Below is a small trained network, with its code and all its weights. Each question gives an input and a target symbol and asks what happens when units are switched off, that is, made to give their printed mean instead of their output.

import numpy as np


def w(rows, s, z=0):
    codes = np.array(rows[::2]) - 128.0
    scale = np.full(codes.shape[1], s)
    scale[-1] = z or s
    return codes * scale


def f(y):
    return np.maximum(y, 0)


def softmax(a):
    e = np.exp(a - a.max(-1, keepdims=True))
    return e / e.sum(-1, keepdims=True)


def log_softmax(a):
    a = a - a.max(-1, keepdims=True)
    return a - np.log(np.exp(a).sum(-1, keepdims=True))


def net(x, mask):
    ids = ['αγεζηλμξπστφψω'.index(c) for c in x.split()]
    T = len(ids)
    res = E[ids] + P[:T]
    u = 0
    for l in range(2):
        q, k, v = (res @ M[l].T for M in (Q, K, V))
        z = softmax(np.where(np.tri(T) > 0, q @ k.T / 4**0.5, -1e9)) @ v
        res = res + np.where(mask[u], z, O[l][:, -1]) @ O[l][:, :-1]
        u += 1
        y = f(res @ A[l][:, :-1].T + A[l][:, -1])
        res = res + np.where(mask[u : u + 4], y, B[l][:, -1]) @ B[l][:, :-1]
        u += 4
    return log_softmax(res[-1] @ U[:, :-1].T + U[:, -1])


Q, K, V, O, A, B = {}, {}, {}, {}, {}, {}
E = w([
[174,154,66,127],'α',
[161,125,149,130],'γ',
[163,149,129,112],'ε',
[178,158,45,109],'ζ',
[166,101,105,98],'η',
[168,81,98,34],'λ',
[159,69,90,106],'μ',
[175,180,34,105],'ξ',
[147,44,140,42],'π',
[167,69,6,103],'σ',
[108,151,253,150],'τ',
[134,88,126,109],'φ',
[147,172,142,50],'ψ',
[139,54,129,190],'ω',
],0.021)
P = w([
[255,114,137,159],'0',
[214,115,103,138],'1',
[199,118,100,138],'2',
[178,120,88,139],'3',
[163,122,77,137],'4',
[147,126,73,138],'5',
[135,123,75,132],'6',
[119,125,67,131],'7',
[104,129,64,130],'8',
[84,133,66,125],'9',
[79,130,53,114],'10',
[69,128,43,103],'11',
],0.011)
Q[0] = w([
[141,105,118,135],'0.h1',
[114,74,7,82],'0.h1',
[139,185,119,124],'0.h1',
[168,127,68,107],'0.h1',
],0.016)
K[0] = w([
[75,90,100,144],'0.h1',
[1,140,106,126],'0.h1',
[188,155,124,77],'0.h1',
[77,127,118,88],'0.h1',
],0.02)
V[0] = w([
[130,2,123,195],'0.h1',
[98,106,198,56],'0.h1',
[76,161,226,211],'0.h1',
[151,111,162,219],'0.h1',
],0.009)
O[0] = w([
[92,3,88,195,147],'0.h1',
[168,127,243,196,105],'0.h1',
[127,203,98,234,7],'0.h1',
[169,149,69,211,99],'0.h1',
],0.0068,0.015)
A[0] = w([
[110,152,37,210,69],'0.n1',
[134,78,1,148,172],'0.n2',
[116,75,154,113,166],'0.n3',
[133,204,5,83,253],'0.n4',
],0.0083,0.0048)
B[0] = w([
[161,55,175,2,146],'0.n1',
[146,234,204,215,245],'0.n2',
[126,19,189,91,206],'0.n3',
[116,17,203,160,232],'0.n4',
],0.0068,0.013)
Q[1] = w([
[70,127,100,185],'1.h1',
[49,135,159,127],'1.h1',
[74,254,22,143],'1.h1',
[108,183,163,151],'1.h1',
],0.011)
K[1] = w([
[182,147,116,111],'1.h1',
[112,156,72,126],'1.h1',
[248,90,6,86],'1.h1',
[231,152,144,162],'1.h1',
],0.016)
V[1] = w([
[109,120,149,212],'1.h1',
[59,38,64,121],'1.h1',
[141,202,139,1],'1.h1',
[42,82,198,98],'1.h1',
],0.0097)
O[1] = w([
[63,116,154,164,124],'1.h1',
[192,10,144,143,143],'1.h1',
[210,205,135,74,102],'1.h1',
[137,162,222,196,254],'1.h1',
],0.013,0.015)
A[1] = w([
[217,136,157,116,7],'1.n1',
[178,93,102,196,60],'1.n2',
[119,115,169,72,254],'1.n3',
[183,147,48,244,132],'1.n4',
],0.011,0.0095)
B[1] = w([
[6,111,131,74,232],'1.n1',
[211,139,202,100,180],'1.n2',
[185,150,56,169,251],'1.n3',
[38,102,5,101,145],'1.n4',
],0.011,0.023)
U = w([
[156,97,132,75,183],'α',
[152,125,104,173,168],'γ',
[253,205,50,217,193],'ε',
[124,54,136,29,141],'ζ',
[185,101,141,144,150],'η',
[77,147,254,126,120],'λ',
[199,60,167,136,82],'μ',
[103,142,183,41,126],'ξ',
[186,115,148,181,174],'π',
[107,51,243,52,2],'σ',
[55,126,81,108,111],'τ',
[171,119,135,148,141],'φ',
[186,193,141,132,125],'ψ',
[70,56,184,132,85],'ω',
],0.0053,0.0097)

Each question gives the input, a string of symbols that net reads in full, and the target symbol t.
The units are the heads (4 rows each of Q, K, V and O) and the neurons (one row each of A and B). Each row of codes is followed by its name. A weight is (code - 128) times the scale printed after its matrix; where a second scale follows, it is the last column's (O, A, B and U).
mask holds one flag per unit, layer by layer, with each layer's heads first. A switched-off unit (its flag False) gives its mean, the last column of its rows in O or B, instead of its output. The means were averaged over made-up inputs and are rounded, as every weight is.
A unit's drop is (log p(t) with every unit on - log p(t) with that unit switched off) / (log p(t) with every unit on - log p(t) with every unit switched off).
The circuit of an input: a set's keep is (log p(t) with only the set's units on - log p(t) with every unit switched off) / (log p(t) with every unit on - log p(t) with every unit switched off). Starting from all 10 units, units are removed one at a time, each time the one whose removal leaves the highest keep (on an exact tie, the one counted first), for as long as the keep stays at least 0.8.
units of the circuit, in order: the units of the circuit, biggest drop first
top k neurons: the k neurons with the biggest drops, biggest first
k most important neurons of layer l: the k neurons of layer l with the biggest drops, biggest first
input λ λ τ ψ, target λ: top 3 neurons : [1.n1; 0.n3; 1.n4]
input ψ τ ω σ λ λ π η ε τ α, target λ: 2 most important neurons of layer 1 : [1.n3; 1.n1]
input ξ λ τ λ, target ξ: top neuron : [1.n1]
input ζ η σ μ σ ξ ξ λ γ ε λ ε, target ζ: 2 most important neurons of layer 0 : [0.n2; 0.n4]
input τ σ ε φ ζ φ λ ξ ξ ε λ ε, target τ: units of the circuit, in order : [0.h1; 1.h1]
input σ ω ε σ π λ μ τ, target σ: 2 most important neurons of layer 0 : [0.n2; 0.n3]
input ε ξ ζ λ ψ, target ξ: units of the circuit, in order : [1.n1; 1.h1; 0.h1]
input ξ γ π ζ ψ ξ ξ, target ξ: units of the circuit, in order : [0.h1; 1.n1; 1.h1; 0.n4]
input σ τ ξ ε ξ γ ε π γ, target σ: top 2 neurons : [0.n2; 1.n1]
input ε ζ λ ξ τ λ λ, target ε: units of the circuit, in order : [0.h1; 1.n1]
input σ σ ψ μ τ ξ λ η η φ, target σ: 3 most important neurons of layer 1 : [1.n1; 1.n2; 1.n3]
input ω ε ζ ε σ α π ψ λ ε ξ τ, target ω: top 2 neurons : [0.n2; 1.n3]
input τ ε λ ψ ζ ω σ μ μ, target τ: 2 most important neurons of layer 0 : [0.n4; 0.n3]
input λ τ λ ξ λ ε ε γ σ, target λ: units of the circuit, in order : [1.h1]
input γ π ξ λ, target σ: top 3 neurons : [1.n1; 0.n3; 0.n2]
input α ξ α σ, target μ: top 2 neurons : [0.n2; 1.n1]
input λ λ λ ζ ε σ λ λ σ η ε, target μ: top 3 neurons : [0.n2; 0.n4; 0.n3]
input τ λ λ α ε ω λ, target τ: 2 most important neurons of layer 0 : [0.n4; 0.n3]
input ω σ τ φ τ λ τ τ σ τ ξ μ, target ω: units of the circuit, in order : [1.h1; 0.h1]
input ω τ λ λ ζ τ λ η τ λ λ, target ω: top 2 neurons : [1.n3; 0.n3]
